Questions about the array below. Indices start at 1.
1) Give the bottom-right entry.
2) Give the entry in row 3 and column 2.
3) Give the entry in row 2 and column 1.
4) Give the entry in the top-left corner.
5) Give the entry in the top-right corner.
[[113 121 132 134 121 124 117 142 126]
 [121 125 130 131 125 128 122 135 127]
 [ 99 123 136 136 121 121 108 140 125]
 [119 125 130 131 125 128 121 134 127]
 [112 125 133 134 124 129 115 137 127]
 [133 129 127 127 129 128 131 126 128]
 [121 126 130 131 126 128 122 133 127]
 [135 130 126 125 130 127 134 123 129]
 [121 125 130 132 124 129 121 136 127]
 [122 125 130 131 125 128 123 135 127]]
1) 127
2) 123
3) 121
4) 113
5) 126

Questions about the array below.
1) The entry just right of the largest entry?
2) The entry just right of the smallest entry?
((128, 130, 121, 120, 116, 107, 131, 129, 129, 128, 128, 100, 132, 105, 133), (129, 133, 127, 134, 118, 108, 130, 129, 129, 130, 128, 101, 130, 105, 132), (129, 129, 122, 114, 125, 128, 129, 130, 129, 131, 130, 132, 132, 133, 133), (121, 115, 123, 119, 129, 122, 129, 122, 128, 116, 123, 116, 124, 116, 116), (129, 130, 127, 127, 125, 123, 129, 129, 128, 129, 129, 122, 129, 124, 130), (128, 127, 122, 116, 122, 119, 130, 129, 129, 128, 128, 117, 131, 120, 131), (128, 129, 125, 124, 124, 122, 129, 129, 128, 129, 128, 121, 130, 123, 130), (130, 133, 134, 145, 126, 123, 127, 129, 128, 130, 129, 120, 127, 120, 129), (128, 128, 122, 116, 123, 121, 130, 129, 129, 128, 128, 120, 131, 122, 131), (128, 128, 123, 119, 124, 122, 129, 129, 129, 129, 128, 122, 130, 124, 131))
1) 126
2) 132

[152 101 133 128 130]
The entry just right of 133 is 128
What is the 1st entry from the left?
Answer: 152
The second largest entry -> 133

[124 115 136 132 128 112 101 122 122 137 132 137 130 135]
The entry just left of 135: 130
The entry just left of 128: 132
The 1st entry from the right is 135
The 4th entry from the end -> 132

W = [[110, 117, 126, 136, 131, 128, 130, 141, 125, 142, 113, 130, 146, 147, 114, 135], [127, 130, 133, 127, 140, 135, 142, 133, 123, 123, 135, 132, 120, 129, 135, 132], [121, 127, 131, 131, 142, 133, 145, 139, 123, 127, 132, 131, 126, 135, 132, 135], [133, 133, 127, 128, 133, 126, 133, 128, 131, 120, 138, 123, 121, 122, 137, 128], [145, 141, 134, 120, 138, 134, 141, 122, 127, 110, 150, 129, 103, 111, 149, 126], [128, 130, 128, 129, 133, 128, 133, 130, 128, 125, 132, 127, 125, 127, 132, 129], [142, 131, 140, 113, 122, 145, 127, 114, 116, 125, 129, 147, 111, 119, 128, 123], [117, 129, 130, 136, 155, 132, 158, 147, 125, 122, 140, 126, 123, 137, 140, 140]]
The entry just left of the largest entry: 132
The largest entry is 158
The smallest entry is 103
Report the entry just left of the smallest entry.
129

grid =
[[108 134 137 117 140 132 119 134 139 143 148 129 127 120]
 [138 126 145 119 110 118 119 126 119 112 121 129 125 135]
 [108 131 125 118 133 134 119 131 139 141 152 126 131 120]
 [125 121 113 123 101 126 119 121 119 112 135 120 134 134]]
The 2nd entry on the main diagonal -> 126
The largest entry in the last column -> 135
Give the top entry of the column that holds the largest entry.
148
The last entry, reading row by row -> 134
The top-left entry -> 108
The second entry on the diagonal from the top-right corner is 125
Give the entry directly above 152.
121
Give the entry directly above 110.
140
Give the last entry in the row that holds the largest entry.
120
Give the smallest entry.
101
Give the 3rd-last entry, reading row by row.
120
Give the top-right entry.
120
Give the entry directly below the largest entry.
135
The largest entry in the first column: 138
Give the entry just right of 132.
119
The entry just right of 101: 126
The third largest entry -> 145
Give the bottom-left entry.
125
Give the third entry on the diagonal from the top-right corner.
126

Read these off the table that follows.
1) Give the last entry, reading row by row.
2) Give the entry in the top-left corner.
3) Give the entry directly above 143.
4) Give the entry in the top-right corner.
5) Give the 3rd entry on the main diagonal.
6) Give the largest entry in the first row.
7) Give the entry in the bottom-left corner.
8) Give the top entry of the column that holds the largest entry.
[[121 123 130 121 129 126 128 133 127 125 119 123 104]
 [128 134 130 125 119 131 121 117 132 135 136 126 135]
 [122 121 132 124 122 124 132 120 138 128 136 120 129]
 [127 127 119 127 115 128 125 129 133 136 122 131 123]
 [132 133 127 129 146 127 118 142 141 112 129 137 136]
 [140 133 124 125 137 129 132 135 133 140 135 125 137]
 [127 131 129 132 139 135 125 123 135 120 112 119 124]
 [129 132 143 124 125 133 112 142 121 137 125 121 121]]
1) 121
2) 121
3) 129
4) 104
5) 132
6) 133
7) 129
8) 129

132,132,119,142,135,138,135,129,129,135,133,145,132,135
132,132,121,141,135,138,135,130,129,134,133,143,132,135
132,132,121,140,134,137,134,130,129,134,132,142,132,135
126,126,151,116,130,122,128,135,137,122,131,112,132,127
132,132,121,141,135,138,135,130,129,134,133,143,132,135
132,132,118,143,135,139,135,129,129,135,133,146,132,136
132,132,121,140,135,137,134,130,129,134,133,143,132,135
Indices start at 1.
Read off the entry in row 1 and column 1.
Answer: 132
The smallest entry: 112
The entry at row 3, column 3: 121
The entry at row 1, column 2 is 132
The entry just right of 139 is 135
Read off the entry at row 2, column 1.
Answer: 132
Read off the entry in row 3 and column 1.
Answer: 132
The entry directly above the smallest entry: 142
Read off the entry directly above 116.
Answer: 140
The entry in the bottom-right corner is 135
The entry just left of the largest entry: 126
Read off the entry directly below the largest entry.
Answer: 121
Read off the entry directly below 112.
Answer: 143
The entry in the bottom-left corner -> 132
Read off the entry directly above 128.
Answer: 134
The entry at row 1, column 3 -> 119
Read off the entry at row 2, column 2.
Answer: 132
Read off the entry just left of the smallest entry.
Answer: 131
Read off the bottom entry of the column that holds the largest entry.
Answer: 121
Read off the entry in the top-right corner.
Answer: 135
The entry just right of 128 -> 135
The entry just right of 112 is 132
